Below are the code and all the weights of a small trained network. Each question names an input and a target symbol and asks about switching units off, where a switched-off unit gives its printed mean instead of its output.

import numpy as np


def w(rows, s, z=0):
    codes = np.array(rows[::2]) - 128.0
    scale = np.full(codes.shape[1], s)
    scale[-1] = z or s
    return codes * scale


def norm(h):
    return h / np.sqrt((h * h).mean(-1, keepdims=True) + 1e-5)


def f(y):
    return y / 2 * (1 + np.tanh(0.7978845608 * (y + 0.044715 * y**3)))


def softmax(a):
    e = np.exp(a - a.max(-1, keepdims=True))
    return e / e.sum(-1, keepdims=True)


def log_softmax(a):
    a = a - a.max(-1, keepdims=True)
    return a - np.log(np.exp(a).sum(-1, keepdims=True))


def net(x, mask):
    ids = ['ΘΦαβηξ'.index(c) for c in x.split()]
    T = len(ids)
    res = E[ids] + P[:T]
    u = 0
    for l in range(2):
        q, k, v = (norm(res) @ M[l].T for M in (Q, K, V))
        z = softmax(np.where(np.tri(T) > 0, q @ k.T / 2**0.5, -1e9)) @ v
        res = res + np.where(mask[u], z, O[l][:, -1]) @ O[l][:, :-1]
        u += 1
        y = f(norm(res) @ A[l][:, :-1].T + A[l][:, -1])
        res = res + np.where(mask[u : u + 4], y, B[l][:, -1]) @ B[l][:, :-1]
        u += 4
    return log_softmax(norm(res)[-1] @ U[:, :-1].T + U[:, -1])


Q, K, V, O, A, B = {}, {}, {}, {}, {}, {}
E = w([
[129,96,107,100,105,118,164],'Θ',
[131,150,144,132,165,166,91],'Φ',
[115,48,108,131,75,219,74],'α',
[58,97,88,103,46,199,119],'β',
[91,149,82,114,167,78,143],'η',
[138,5,54,134,149,158,182],'ξ',
],0.021)
P = w([
[154,111,149,130,107,30,80],'0',
[86,143,125,253,88,99,83],'1',
[82,143,84,193,86,124,120],'2',
[117,138,56,144,66,161,135],'3',
[111,121,38,105,87,216,127],'4',
[156,106,48,177,73,134,146],'5',
[184,69,48,130,77,161,150],'6',
],0.0064)
Q[0] = w([
[156,97,244,70,151,50,32],'0.h0',
[21,1,8,144,102,147,96],'0.h0',
],0.004)
K[0] = w([
[39,181,217,152,4,78,200],'0.h0',
[195,140,250,74,248,3,156],'0.h0',
],0.0051)
V[0] = w([
[227,111,195,34,209,223,23],'0.h0',
[119,188,231,82,2,92,208],'0.h0',
],0.0065)
O[0] = w([
[208,99,73,160,52,112,134,82],'0.h0',
[151,44,165,127,4,115,123,3],'0.h0',
],0.014,0.0062)
A[0] = w([
[69,116,217,43,122,97,195,54],'0.n0',
[142,74,188,100,95,94,77,8],'0.n1',
[128,149,93,184,95,181,116,254],'0.n2',
[55,101,254,103,152,165,62,169],'0.n3',
],0.0071,0.00083)
B[0] = w([
[95,99,2,101,146,107,38,209],'0.n0',
[209,29,43,238,85,156,73,111],'0.n1',
[86,175,191,79,155,136,167,217],'0.n2',
[122,183,105,183,108,79,97,255],'0.n3',
],0.0079,0.0031)
Q[1] = w([
[254,79,157,189,150,171,119],'1.h0',
[246,213,252,138,161,154,75],'1.h0',
],0.0079)
K[1] = w([
[99,152,140,153,124,57,60],'1.h0',
[115,18,2,173,33,63,131],'1.h0',
],0.0074)
V[1] = w([
[157,1,100,137,205,90,242],'1.h0',
[85,23,240,136,201,227,81],'1.h0',
],0.0071)
O[1] = w([
[94,152,8,197,40,219,93,2],'1.h0',
[189,116,185,222,177,169,165,240],'1.h0',
],0.011,0.00087)
A[1] = w([
[147,115,153,146,85,85,100,1],'1.n0',
[97,156,144,55,191,118,77,228],'1.n1',
[151,251,106,175,98,165,141,203],'1.n2',
[121,83,101,132,71,131,133,64],'1.n3',
],0.011,0.00089)
B[1] = w([
[99,161,65,147,66,139,129,121],'1.n0',
[236,120,152,83,76,204,171,253],'1.n1',
[114,85,167,118,53,155,237,195],'1.n2',
[143,182,246,68,148,152,101,135],'1.n3',
],0.011,0.0082)
U = w([
[211,98,132,179,130,190,53,134],'Θ',
[149,156,3,121,36,114,15,228],'Φ',
[124,232,155,68,190,168,45,73],'α',
[41,72,38,207,138,192,168,173],'β',
[187,132,119,160,73,138,151,2],'η',
[105,20,224,80,47,142,171,142],'ξ',
],0.0064,0.0018)

Each question gives the input, a string of symbols that net reads in full, and the target symbol t.
The units are the heads (2 rows each of Q, K, V and O) and the neurons (one row each of A and B). Each row of codes is followed by its name. A weight is (code - 128) times the scale printed after its matrix; where a second scale follows, it is the last column's (O, A, B and U).
mask holds one flag per unit, layer by layer, with each layer's heads first. A switched-off unit (its flag False) gives its mean, the last column of its rows in O or B, instead of its output. The means were averaged over made-up inputs and are rounded, as every weight is.
A unit's drop is (log p(t) with every unit on - log p(t) with that unit switched off) / (log p(t) with every unit on - log p(t) with every unit switched off).
The circuit of an input: a set's keep is (log p(t) with only the set's units on - log p(t) with every unit switched off) / (log p(t) with every unit on - log p(t) with every unit switched off). Starting from all 10 units, units are removed one at a time, each time the one whose removal leaves the highest keep (on an exact tie, the one counted first), for as long as the keep stays at least 0.8.
units of the circuit, in order: the units of the circuit, biggest drop first
top k neurons: the k neurons with the biggest drops, biggest first
drop when u is switched off: that unit's drop, to one decimal
input η α Θ, target α: units of the circuit, in order => (0.h0, 1.n2)
input Φ Φ β Φ Θ Θ β, target Φ: units of the circuit, in order => (0.h0)
input ξ β Θ Θ Φ, target β: units of the circuit, in order => (1.h0, 1.n2)
input η Θ α, target α: top 2 neurons => (1.n2, 0.n3)
input Θ Θ ξ β ξ Θ, target β: units of the circuit, in order => (1.h0, 1.n1, 0.h0)
input Θ Φ α ξ, target ξ: units of the circuit, in order => (1.h0, 0.h0)
input Θ Φ Θ α β, target ξ: units of the circuit, in order => (0.h0, 1.h0)
input Φ β Θ Θ, target Φ: units of the circuit, in order => (0.h0, 1.h0)
input Φ Φ Φ Θ, target Φ: top 2 neurons => (1.n1, 1.n2)
input β Θ α α Θ β, target ξ: top 2 neurons => (0.n3, 0.n0)
input Θ β Θ Θ Θ Φ, target ξ: top 2 neurons => (1.n2, 0.n1)
input Φ η β, target Φ: drop when 1.n1 is switched off => 0.1
input Φ η ξ β η, target Φ: drop when 1.h0 is switched off => 0.9
input β ξ η η α, target α: drop when 0.n0 is switched off => -0.1
input Θ β β α, target ξ: units of the circuit, in order => (0.h0)
